Below is a small trained network, with its code and all its weights. Each question gives an input and a class and asks what happens when units are switched off, that is, made to give their printed mean instead of their output.

import numpy as np


def w(rows, s, z=0):
    codes = np.array(rows[::2]) - 128.0
    scale = np.full(codes.shape[1], s)
    scale[-1] = z or s
    return codes * scale


def f(y):
    return y / 2 * (1 + np.tanh(0.7978845608 * (y + 0.044715 * y**3)))


def log_softmax(a):
    a = a - a.max(-1, keepdims=True)
    return a - np.log(np.exp(a).sum(-1, keepdims=True))


def net(x, mask):
    res = np.array(x, float).reshape(1, 6) / 4 @ E
    y = f(res @ A[0][:, :-1].T + A[0][:, -1])
    res = res + np.where(mask, y, B[0][:, -1]) @ B[0][:, :-1]
    return log_softmax(res[-1] @ U[:, :-1].T + U[:, -1])


A, B = {}, {}
E = w([
[124,128,131,128],'x0',
[61,45,65,189],'x1',
[140,116,7,71],'x2',
[127,127,128,124],'x3',
[126,128,127,126],'x4',
[159,179,93,220],'x5',
],0.011)
A[0] = w([
[200,139,142,119,59],'neuron 0',
[149,184,136,83,141],'neuron 1',
[160,224,92,199,102],'neuron 2',
[128,171,136,112,41],'neuron 3',
[150,150,99,174,111],'neuron 4',
[128,177,10,59,1],'neuron 5',
],0.012,0.0059)
B[0] = w([
[62,138,52,191,152],'neuron 0',
[99,37,60,173,204],'neuron 1',
[109,77,165,52,238],'neuron 2',
[2,83,96,205,127],'neuron 3',
[122,79,158,85,171],'neuron 4',
[98,172,232,169,253],'neuron 5',
],0.012,0.0069)
U = w([
[64,77,15,215,67],'0',
[95,236,232,185,31],'1',
[162,144,98,104,251],'2',
[169,135,96,110,242],'3',
[141,75,123,10,19],'4',
],0.013,0.011)

Each question gives the input, the list of numbers given to net, and the class t.
The units are the neurons (one row each of A and B). Each row of codes is followed by its name. A weight is (code - 128) times the scale printed after its matrix; where a second scale follows, it is the last column's (A, B and U).
mask holds one flag per neuron, in row order. A switched-off neuron (its flag False) gives its mean, the last column of its row in B, instead of its output. The means were averaged over made-up inputs and are rounded, as every weight is.
A unit's drop is (log p(t) with every unit on - log p(t) with that unit switched off) / (log p(t) with every unit on - log p(t) with every unit switched off).
The circuit of an input: a set's keep is (log p(t) with only the set's units on - log p(t) with every unit switched off) / (log p(t) with every unit on - log p(t) with every unit switched off). Starting from all 6 units, units are removed one at a time, each time the one whose removal leaves the highest keep (on an exact tie, the one counted first), for as long as the keep stays at least 0.8.
units of the circuit, in order: the units of the circuit, biggest drop first
top k neurons: the k neurons with the biggest drops, biggest first
drop when u is switched off: that unit's drop, to one decimal
input [-6,-3,-7,3,-5,8], class 4: units of the circuit, in order -> (neuron 2; neuron 5)
input [-6,-6,-1,-2,5,8], class 4: units of the circuit, in order -> (neuron 2)
input [-2,4,6,-5,-4,-5], class 1: top 2 neurons -> (neuron 5; neuron 1)
input [3,-5,0,5,0,5], class 0: top 3 neurons -> (neuron 1; neuron 0; neuron 3)
input [4,-8,8,-3,0,-6], class 0: units of the circuit, in order -> (neuron 1; neuron 0)
input [0,5,6,-4,2,-3], class 1: units of the circuit, in order -> (neuron 5; neuron 1)
input [-6,-4,-7,-7,3,8], class 4: top 2 neurons -> (neuron 2; neuron 5)
input [-8,-1,-5,3,-8,-6], class 3: units of the circuit, in order -> (neuron 5; neuron 2)
input [-5,0,-7,8,-8,-8], class 2: top 2 neurons -> (neuron 5; neuron 2)
input [-7,-5,-6,0,-1,-6], class 3: units of the circuit, in order -> (neuron 5; neuron 1; neuron 2)
input [5,4,5,6,3,4], class 2: units of the circuit, in order -> (neuron 1; neuron 0)
input [5,5,6,-5,1,8], class 4: units of the circuit, in order -> (neuron 2; neuron 4)
input [-4,-7,8,-8,-2,8], class 1: top 2 neurons -> (neuron 5; neuron 0)
input [-8,6,-6,2,2,2], class 3: top 4 neurons -> (neuron 5; neuron 1; neuron 0; neuron 3)
input [3,-1,-3,-4,8,2], class 2: units of the circuit, in order -> (neuron 5)
input [-8,0,-6,-2,8,-4], class 3: top 2 neurons -> (neuron 5; neuron 3)
input [-1,-6,-2,-8,5,7], class 2: top 2 neurons -> (neuron 2; neuron 0)
input [-5,7,-3,-8,-7,8], class 2: top 2 neurons -> (neuron 2; neuron 1)
input [6,-8,-1,3,-1,3], class 0: top 2 neurons -> (neuron 1; neuron 0)
input [-1,-5,0,2,3,6], class 4: top 3 neurons -> (neuron 2; neuron 4; neuron 5)
input [0,-4,-6,-7,7,0], class 2: top 2 neurons -> (neuron 5; neuron 1)
input [0,-7,3,7,8,8], class 4: drop when neuron 4 is switched off -> 0.3
input [1,3,8,5,-2,-5], class 1: drop when neuron 5 is switched off -> 0.7
input [-6,-8,-4,-5,-7,3], class 0: drop when neuron 1 is switched off -> 0.2
